Below are the code and all the weights of a small trained network. Each question names an input and a target symbol and asks about switching units off, where a switched-off unit gives its printed mean instead of its output.

import numpy as np


def w(rows, s, z=0):
    codes = np.array(rows[::2]) - 128.0
    scale = np.full(codes.shape[1], s)
    scale[-1] = z or s
    return codes * scale


def f(y):
    return y / 2 * (1 + np.tanh(0.7978845608 * (y + 0.044715 * y**3)))


def softmax(a):
    e = np.exp(a - a.max(-1, keepdims=True))
    return e / e.sum(-1, keepdims=True)


def log_softmax(a):
    a = a - a.max(-1, keepdims=True)
    return a - np.log(np.exp(a).sum(-1, keepdims=True))


def net(x, mask):
    ids = ['ΘΣΨβμω'.index(c) for c in x.split()]
    T = len(ids)
    res = E[ids] + P[:T]
    q, k, v = (res @ M[0].T for M in (Q, K, V))
    z = softmax(np.where(np.tri(T) > 0, q @ k.T / 3**0.5, -1e9)) @ v
    res = res + np.where(mask[0], z, O[0][:, -1]) @ O[0][:, :-1]
    y = f(res @ A[0][:, :-1].T + A[0][:, -1])
    res = res + np.where(mask[1:17], y, B[0][:, -1]) @ B[0][:, :-1]
    return log_softmax(res[-1] @ U[:, :-1].T + U[:, -1])


Q, K, V, O, A, B = {}, {}, {}, {}, {}, {}
E = w([
[166,82,150,171,165,131,128,68,197],'Θ',
[162,170,109,107,186,212,132,105,44],'Σ',
[170,86,145,162,100,133,153,180,208],'Ψ',
[205,85,162,133,168,183,63,103,120],'β',
[184,190,97,127,118,142,211,89,226],'μ',
[113,169,87,184,8,161,110,253,74],'ω',
],0.016)
P = w([
[95,47,126,116,151,139,167,65,98],'0',
[213,154,90,165,156,77,223,176,86],'1',
[133,170,1,117,186,201,92,181,175],'2',
[199,140,132,119,103,207,172,42,76],'3',
[94,161,177,181,162,73,144,174,103],'4',
[145,82,126,38,127,159,172,216,183],'5',
[99,165,158,139,82,106,44,63,148],'6',
],0.017)
Q[0] = w([
[111,37,87,50,157,64,156,168,93],'head 0',
[194,144,181,90,138,131,243,248,69],'head 0',
[152,86,180,98,75,167,197,117,94],'head 0',
],0.011)
K[0] = w([
[126,12,1,161,237,157,144,108,98],'head 0',
[176,114,69,203,131,144,87,73,158],'head 0',
[206,212,24,219,107,172,115,184,123],'head 0',
],0.0085)
V[0] = w([
[139,202,77,92,207,139,197,65,147],'head 0',
[225,45,165,164,180,131,2,130,92],'head 0',
[118,107,135,198,139,128,113,95,176],'head 0',
],0.0086)
O[0] = w([
[92,102,47,189,136,71,88,116,209,255],'head 0',
[209,37,102,97,181,91,135,126,77,122],'head 0',
[66,55,6,151,56,94,226,67,151,126],'head 0',
],0.011,0.0068)
A[0] = w([
[2,130,130,87,156,149,122,115,173,81],'neuron 0',
[62,201,115,232,152,128,196,139,128,159],'neuron 1',
[167,89,104,78,91,176,52,99,184,134],'neuron 2',
[98,127,135,26,105,181,51,127,117,120],'neuron 3',
[102,149,145,190,48,135,146,36,105,115],'neuron 4',
[208,152,180,139,135,119,97,177,100,174],'neuron 5',
[155,126,162,180,163,24,152,133,47,102],'neuron 6',
[152,102,134,100,133,87,79,88,178,172],'neuron 7',
[135,163,218,190,61,173,142,90,133,3],'neuron 8',
[172,181,132,123,193,143,161,177,109,146],'neuron 9',
[108,65,150,123,87,119,147,30,77,163],'neuron 10',
[111,165,195,145,74,141,63,96,120,125],'neuron 11',
[107,128,56,131,163,14,107,133,143,179],'neuron 12',
[166,149,124,69,167,185,83,231,169,186],'neuron 13',
[131,140,107,121,82,149,196,218,185,203],'neuron 14',
[213,126,107,169,114,141,92,143,169,74],'neuron 15',
],0.0091,0.0048)
B[0] = w([
[159,156,151,121,108,105,101,114,85,163],'neuron 0',
[168,112,173,95,137,111,190,94,98,226],'neuron 1',
[119,157,80,142,89,98,121,139,69,186],'neuron 2',
[162,111,113,138,101,146,129,121,164,162],'neuron 3',
[126,128,128,113,184,169,156,147,200,182],'neuron 4',
[117,161,61,115,148,136,41,157,81,188],'neuron 5',
[100,145,59,172,112,138,156,73,185,169],'neuron 6',
[127,137,84,144,136,135,139,126,107,177],'neuron 7',
[110,144,154,108,165,126,173,113,58,182],'neuron 8',
[133,130,160,135,102,121,108,143,195,181],'neuron 9',
[114,187,157,53,90,91,64,156,184,160],'neuron 10',
[103,72,129,117,117,153,162,122,131,180],'neuron 11',
[132,110,133,104,159,120,141,169,87,252],'neuron 12',
[115,124,122,136,85,111,251,133,161,210],'neuron 13',
[130,127,132,151,154,156,55,93,101,223],'neuron 14',
[124,123,143,95,106,103,142,169,129,192],'neuron 15',
],0.011,0.014)
U = w([
[51,15,91,237,48,128,208,1,147,126],'Θ',
[24,176,106,90,198,49,128,242,178,30],'Σ',
[198,55,189,169,57,125,86,151,215,254],'Ψ',
[86,72,72,191,247,170,48,155,140,141],'β',
[210,42,212,88,162,110,154,195,74,121],'μ',
[145,178,114,111,31,18,91,98,64,123],'ω',
],0.0053,0.0052)

Each question gives the input, a string of symbols that net reads in full, and the target symbol t.
The units are the heads (3 rows each of Q, K, V and O) and the neurons (one row each of A and B). Each row of codes is followed by its name. A weight is (code - 128) times the scale printed after its matrix; where a second scale follows, it is the last column's (O, A, B and U).
mask holds one flag per unit, heads first, then neurons. A switched-off unit (its flag False) gives its mean, the last column of its rows in O or B, instead of its output. The means were averaged over made-up inputs and are rounded, as every weight is.
A unit's drop is (log p(t) with every unit on - log p(t) with that unit switched off) / (log p(t) with every unit on - log p(t) with every unit switched off).
The circuit of an input: a set's keep is (log p(t) with only the set's units on - log p(t) with every unit switched off) / (log p(t) with every unit on - log p(t) with every unit switched off). Starting from the 12 units with the biggest drops (on a tie, the unit counted first), units are removed one at a time, each time the one whose removal leaves the highest keep (on an exact tie, the one counted first), for as long as the keep stays at least 0.8.
circuit, biggest first: the units of the circuit, biggest drop first
most important unit: the unit with the biggest drop
k most important neurons: the k neurons with the biggest drops, biggest first
input ω μ Θ, target Ψ: circuit, biggest first : (head 0; neuron 9; neuron 12)
input ω μ Σ, target Ψ: circuit, biggest first : (head 0; neuron 9; neuron 3)
input μ Ψ Ψ, target ω: circuit, biggest first : (head 0; neuron 0; neuron 1; neuron 2)
input Σ Ψ μ Θ β, target β: 3 most important neurons : (neuron 13; neuron 1; neuron 6)
input Ψ Σ ω ω, target μ: circuit, biggest first : (head 0; neuron 8)
input μ Θ Θ μ Σ Σ, target β: circuit, biggest first : (head 0; neuron 1; neuron 13)
input μ β β Θ, target ω: circuit, biggest first : (head 0; neuron 10; neuron 2; neuron 4)
input ω Σ ω Θ μ β β, target Θ: circuit, biggest first : (head 0; neuron 11)
input μ ω Σ, target ω: 2 most important neurons : (neuron 0; neuron 1)
input ω β μ Θ μ Ψ, target ω: circuit, biggest first : (head 0; neuron 0; neuron 2; neuron 4)
input β Σ μ μ Σ ω, target ω: circuit, biggest first : (head 0; neuron 0; neuron 1)
input β Ψ Σ μ Θ, target Θ: circuit, biggest first : (head 0)
input Ψ Σ μ, target Θ: circuit, biggest first : (head 0; neuron 5)
input Σ Σ ω Ψ Ψ Σ ω, target μ: most important neuron : (neuron 8)
input ω Ψ Ψ, target Ψ: circuit, biggest first : (head 0; neuron 9; neuron 12)
input ω ω Σ Σ Θ, target Θ: circuit, biggest first : (neuron 6; head 0)
input Θ Σ β β Ψ, target β: 4 most important neurons : (neuron 13; neuron 6; neuron 1; neuron 12)
input μ ω Ψ Σ Σ ω, target Θ: circuit, biggest first : (neuron 13; neuron 12)
input Θ Θ Θ Σ Θ μ, target β: circuit, biggest first : (head 0; neuron 14; neuron 13)
input Θ Ψ μ Σ Ψ β, target ω: 3 most important neurons : (neuron 0; neuron 2; neuron 4)
input ω Σ μ Σ Ψ, target μ: most important unit : neuron 1
input Σ Ψ Σ μ Σ ω β, target μ: 2 most important neurons : (neuron 8; neuron 11)
input Σ Σ Ψ Θ ω, target Θ: 2 most important neurons : (neuron 6; neuron 5)
input Ψ ω Σ Θ ω Θ μ, target μ: 2 most important neurons : (neuron 8; neuron 6)
input β Σ Ψ ω μ Ψ Σ, target Θ: 3 most important neurons : (neuron 11; neuron 12; neuron 5)
input Ψ β Σ μ Σ, target μ: 2 most important neurons : (neuron 1; neuron 12)
input ω μ ω Σ Ψ Σ Σ, target Ψ: 3 most important neurons : (neuron 12; neuron 3; neuron 10)
input Σ μ Σ Σ, target Θ: most important neuron : (neuron 1)
input ω μ μ Σ μ μ, target ω: 2 most important neurons : (neuron 0; neuron 1)
input Σ Θ β ω ω, target β: 2 most important neurons : (neuron 13; neuron 6)
